Here is a tiny trained network, its code and every weight. The questions are about switching its units off for an input and a class, where a switched-off unit gives its printed mean instead of its output.

import numpy as np


def w(rows, s, z=0):
    codes = np.array(rows[::2]) - 128.0
    scale = np.full(codes.shape[1], s)
    scale[-1] = z or s
    return codes * scale


def norm(h):
    return h / np.sqrt((h * h).mean(-1, keepdims=True) + 1e-5)


def f(y):
    return y / 2 * (1 + np.tanh(0.7978845608 * (y + 0.044715 * y**3)))


def log_softmax(a):
    a = a - a.max(-1, keepdims=True)
    return a - np.log(np.exp(a).sum(-1, keepdims=True))


def net(x, mask):
    res = np.array(x, float).reshape(1, 7) / 4 @ E
    u = 0
    for l in range(3):
        y = f(norm(res) @ A[l][:, :-1].T + A[l][:, -1])
        res = res + np.where(mask[u : u + 13], y, B[l][:, -1]) @ B[l][:, :-1]
        u += 13
    return log_softmax(norm(res)[-1] @ U[:, :-1].T + U[:, -1])


A, B = {}, {}
E = w([
[174,127,122,181,73,37],'x0',
[123,127,35,82,98,128],'x1',
[60,80,240,162,157,161],'x2',
[207,129,138,197,119,64],'x3',
[108,30,175,184,134,166],'x4',
[182,141,24,29,214,254],'x5',
[40,225,40,51,26,27],'x6',
],0.00069)
A[0] = w([
[168,114,139,146,191,191,42],'L0N0',
[85,137,126,119,130,101,52],'L0N1',
[115,137,120,142,124,152,107],'L0N2',
[48,193,68,26,113,98,84],'L0N3',
[216,162,33,94,93,145,30],'L0N4',
[82,22,210,212,108,176,110],'L0N5',
[156,108,177,117,230,220,78],'L0N6',
[164,106,159,132,235,223,54],'L0N7',
[115,97,73,25,235,250,48],'L0N8',
[124,127,82,73,160,220,6],'L0N9',
[86,128,147,140,116,157,79],'L0N10',
[164,149,188,194,113,41,108],'L0N11',
[49,189,57,23,116,104,83],'L0N12',
],0.0023,0.0016)
B[0] = w([
[151,154,156,91,105,143,91],'L0N0',
[181,137,118,132,149,154,63],'L0N1',
[148,110,133,123,118,125,104],'L0N2',
[60,171,117,90,52,196,210],'L0N3',
[167,6,64,72,189,80,122],'L0N4',
[35,10,28,146,149,147,253],'L0N5',
[140,179,210,100,139,204,178],'L0N6',
[142,197,201,85,123,177,163],'L0N7',
[170,194,195,187,97,69,213],'L0N8',
[162,144,164,142,96,68,73],'L0N9',
[172,104,98,149,158,126,82],'L0N10',
[80,202,163,209,82,68,220],'L0N11',
[29,153,99,84,42,188,215],'L0N12',
],0.0015,0.00073)
A[1] = w([
[145,133,170,183,128,48,57],'L1N0',
[81,187,81,42,74,142,37],'L1N1',
[164,83,162,173,146,128,88],'L1N2',
[103,150,79,165,25,5,136],'L1N3',
[177,109,183,146,177,186,82],'L1N4',
[221,186,49,83,133,118,38],'L1N5',
[215,139,51,92,136,122,6],'L1N6',
[171,83,198,213,197,76,84],'L1N7',
[216,224,55,73,117,115,109],'L1N8',
[128,123,131,123,122,124,128],'L1N9',
[82,154,178,143,104,74,99],'L1N10',
[134,89,61,22,210,248,52],'L1N11',
[25,134,243,185,64,154,106],'L1N12',
],0.0029,0.0011)
B[1] = w([
[126,202,107,148,82,73,141],'L1N0',
[39,156,60,100,37,185,178],'L1N1',
[80,164,105,90,127,137,140],'L1N2',
[203,195,201,139,182,189,254],'L1N3',
[123,181,133,51,133,208,153],'L1N4',
[111,6,96,115,149,65,141],'L1N5',
[167,35,89,82,182,46,117],'L1N6',
[92,161,73,107,67,145,190],'L1N7',
[83,16,110,146,120,110,176],'L1N8',
[123,139,113,118,151,124,128],'L1N9',
[203,153,72,177,119,124,148],'L1N10',
[185,201,165,189,120,24,170],'L1N11',
[218,79,27,134,173,64,205],'L1N12',
],0.0018)
A[2] = w([
[32,10,122,204,166,145,27],'L2N0',
[207,36,237,179,204,86,158],'L2N1',
[43,196,51,44,39,156,26],'L2N2',
[208,225,178,204,98,50,54],'L2N3',
[186,217,174,215,55,22,65],'L2N4',
[187,194,246,50,208,251,4],'L2N5',
[27,16,118,202,167,144,27],'L2N6',
[41,155,249,166,96,185,133],'L2N7',
[89,198,85,68,65,189,13],'L2N8',
[41,193,48,46,26,153,30],'L2N9',
[188,198,235,54,202,244,13],'L2N10',
[73,25,97,45,158,250,119],'L2N11',
[192,7,68,72,164,3,19],'L2N12',
],0.003,0.0022)
B[2] = w([
[97,81,185,136,31,134,112],'L2N0',
[77,168,73,44,61,156,248],'L2N1',
[102,190,85,66,62,247,217],'L2N2',
[35,217,181,165,210,67,211],'L2N3',
[80,227,187,131,247,108,247],'L2N4',
[217,58,173,203,184,238,220],'L2N5',
[103,72,183,147,33,123,111],'L2N6',
[194,110,36,74,112,81,211],'L2N7',
[89,163,53,72,59,154,136],'L2N8',
[115,191,90,62,79,251,231],'L2N9',
[202,57,177,192,166,218,208],'L2N10',
[125,218,154,175,187,44,214],'L2N11',
[228,73,43,28,212,63,132],'L2N12',
],0.003,0.0013)
U = w([
[4,251,251,251,249,3,212],'0',
[252,4,249,250,250,251,231],'1',
[5,252,4,3,4,248,136],'2',
[252,6,5,4,252,3,3],'3',
[4,3,252,251,6,62,53],'4',
],0.0039,0.0025)

Each question gives the input, the list of numbers given to net, and the class t.
The units are the neurons (one row each of A and B). Each row of codes is followed by its name. A weight is (code - 128) times the scale printed after its matrix; where a second scale follows, it is the last column's (A, B and U).
mask holds one flag per neuron, layer by layer. A switched-off neuron (its flag False) gives its mean, the last column of its row in B, instead of its output. The means were averaged over made-up inputs and are rounded, as every weight is.
A unit's drop is (log p(t) with every unit on - log p(t) with that unit switched off) / (log p(t) with every unit on - log p(t) with every unit switched off).
The circuit of an input: a set's keep is (log p(t) with only the set's units on - log p(t) with every unit switched off) / (log p(t) with every unit on - log p(t) with every unit switched off). Starting from the 12 units with the biggest drops (on a tie, the unit counted first), units are removed one at a time, each time the one whose removal leaves the highest keep (on an exact tie, the one counted first), for as long as the keep stays at least 0.8.
units of the circuit, in order: the units of the circuit, biggest drop first
most important unit: the unit with the biggest drop
top k neurons: the k neurons with the biggest drops, biggest first
top k neurons in layer l: the k neurons of layer l with the biggest drops, biggest first
drop when u is switched off: that unit's drop, to one decimal
input [-2,6,-7,4,6,3,5], class 3: units of the circuit, in order -> (L1N6 L2N12)
input [4,4,-1,8,8,-7,-6], class 0: units of the circuit, in order -> (L2N4 L2N5)
input [4,-8,-2,2,7,7,6], class 3: units of the circuit, in order -> (L2N12 L0N4)
input [7,-7,-7,5,-6,5,7], class 3: units of the circuit, in order -> (L1N5 L2N12 L1N8)
input [4,5,5,-4,-1,-3,-1], class 4: most important unit -> L0N5
input [6,-1,-5,-6,1,-2,-1], class 0: top 2 neurons -> (L1N4 L0N6)
input [7,4,-4,3,5,4,6], class 3: top 3 neurons in layer 1 -> (L1N6 L1N5 L1N7)
input [4,-6,5,-7,3,-4,-8], class 4: top 2 neurons -> (L0N5 L1N3)
input [-5,-6,8,7,-1,3,6], class 1: top 4 neurons -> (L1N8 L1N11 L1N5 L0N8)
input [3,6,-3,-2,4,-4,-3], class 4: top 3 neurons -> (L0N5 L0N8 L1N11)
input [-6,-7,6,-2,5,-8,-7], class 4: top 3 neurons -> (L0N5 L1N3 L2N1)
input [2,4,8,6,5,6,3], class 1: top 2 neurons -> (L1N1 L0N11)
input [1,1,-6,5,2,-1,1], class 3: top 2 neurons -> (L2N12 L0N4)
input [2,-2,-8,-8,4,-7,-6], class 4: most important unit -> L0N5
input [0,0,6,7,5,5,5], class 4: top 2 neurons in layer 1 -> (L1N3 L1N1)
input [-2,8,-2,2,3,7,-4], class 3: top 2 neurons in layer 0 -> (L0N4 L0N9)
input [1,7,7,5,4,-4,-5], class 4: drop when L0N5 is switched off -> 0.1
input [-3,3,6,5,-6,0,-1], class 1: drop when L1N11 is switched off -> 0.1
input [5,0,3,5,2,3,4], class 0: drop when L0N9 is switched off -> 0.0
input [2,-8,-3,7,2,6,2], class 3: top neuron -> (L2N12)
